Here is a tiny trained network, its code and every weight. The questions are about switching its units off for an input and a class, where a switched-off unit gives its printed mean instead of its output.

import numpy as np


def w(rows, s, z=0):
    codes = np.array(rows[::2]) - 128.0
    scale = np.full(codes.shape[1], s)
    scale[-1] = z or s
    return codes * scale


def norm(h):
    return h / np.sqrt((h * h).mean(-1, keepdims=True) + 1e-5)


def f(y):
    return np.maximum(y, 0)


def log_softmax(a):
    a = a - a.max(-1, keepdims=True)
    return a - np.log(np.exp(a).sum(-1, keepdims=True))


def net(x, mask):
    res = np.array(x, float).reshape(1, 2) / 4 @ E
    u = 0
    for l in range(3):
        y = f(norm(res) @ A[l][:, :-1].T + A[l][:, -1])
        res = res + np.where(mask[u : u + 3], y, B[l][:, -1]) @ B[l][:, :-1]
        u += 3
    return log_softmax(norm(res)[-1] @ U[:, :-1].T + U[:, -1])


A, B = {}, {}
E = w([
[247,104,91,131,163],'x0',
[129,176,111,239,96],'x1',
],0.0012)
A[0] = w([
[56,120,165,132,100,117],'0.n0',
[86,6,153,31,137,153],'0.n1',
[206,96,60,139,153,250],'0.n2',
],0.0014,0.0017)
B[0] = w([
[106,176,79,136,150,168],'0.n0',
[141,252,183,117,171,215],'0.n1',
[7,180,154,109,109,249],'0.n2',
],0.0019)
A[1] = w([
[255,133,67,129,164,3],'1.n0',
[102,212,141,118,150,125],'1.n1',
[113,146,106,171,94,213],'1.n2',
],0.0042,0.00043)
B[1] = w([
[4,124,139,194,55,238],'1.n0',
[180,60,83,187,99,254],'1.n1',
[157,113,151,40,169,209],'1.n2',
],0.0031,0.0025)
A[2] = w([
[153,179,125,169,132,4],'2.n0',
[164,253,128,188,134,81],'2.n1',
[128,130,129,128,131,94],'2.n2',
],0.0043,0.00038)
B[2] = w([
[140,98,146,67,145,193],'2.n0',
[130,115,151,3,180,248],'2.n1',
[122,127,125,127,133,128],'2.n2',
],0.0038,0.0011)
U = w([
[142,121,161,12,173,209],'0',
[11,133,130,183,69,184],'1',
[250,34,84,191,116,145],'2',
[192,254,130,177,139,3],'3',
[177,165,134,190,159,14],'4',
],0.01,0.0039)

Each question gives the input, the list of numbers given to net, and the class t.
The units are the neurons (one row each of A and B). Each row of codes is followed by its name. A weight is (code - 128) times the scale printed after its matrix; where a second scale follows, it is the last column's (A, B and U).
mask holds one flag per neuron, layer by layer. A switched-off neuron (its flag False) gives its mean, the last column of its row in B, instead of its output. The means were averaged over made-up inputs and are rounded, as every weight is.
A unit's drop is (log p(t) with every unit on - log p(t) with that unit switched off) / (log p(t) with every unit on - log p(t) with every unit switched off).
The circuit of an input: a set's keep is (log p(t) with only the set's units on - log p(t) with every unit switched off) / (log p(t) with every unit on - log p(t) with every unit switched off). Starting from all 9 units, units are removed one at a time, each time the one whose removal leaves the highest keep (on an exact tie, the one counted first), for as long as the keep stays at least 0.8.
circuit, biggest first: the units of the circuit, biggest drop first
top k neurons: the k neurons with the biggest drops, biggest first
k most important neurons of layer l: the k neurons of layer l with the biggest drops, biggest first
drop of u: that unit's drop, to one decimal
input [4,2], class 1: top 2 neurons : (1.n0 0.n1)
input [-6,8], class 0: 2 most important neurons of layer 1 : (1.n0 1.n2)
input [-3,2], class 2: top 2 neurons : (1.n0 0.n2)
input [2,3], class 2: top 3 neurons : (1.n2 1.n0 0.n1)
input [6,-3], class 1: most important neuron of layer 1 : (1.n0)
input [-3,1], class 2: circuit, biggest first : (1.n0 0.n2 1.n1)
input [-3,-3], class 2: top 4 neurons : (1.n1 0.n2 1.n0 2.n1)
input [-4,7], class 0: circuit, biggest first : (1.n0 2.n1)
input [2,-1], class 2: top 2 neurons : (0.n2 1.n0)
input [0,3], class 2: drop of 0.n1 : 0.1
input [6,4], class 1: drop of 1.n0 : 1.1
input [-3,0], class 2: drop of 1.n1 : 0.9
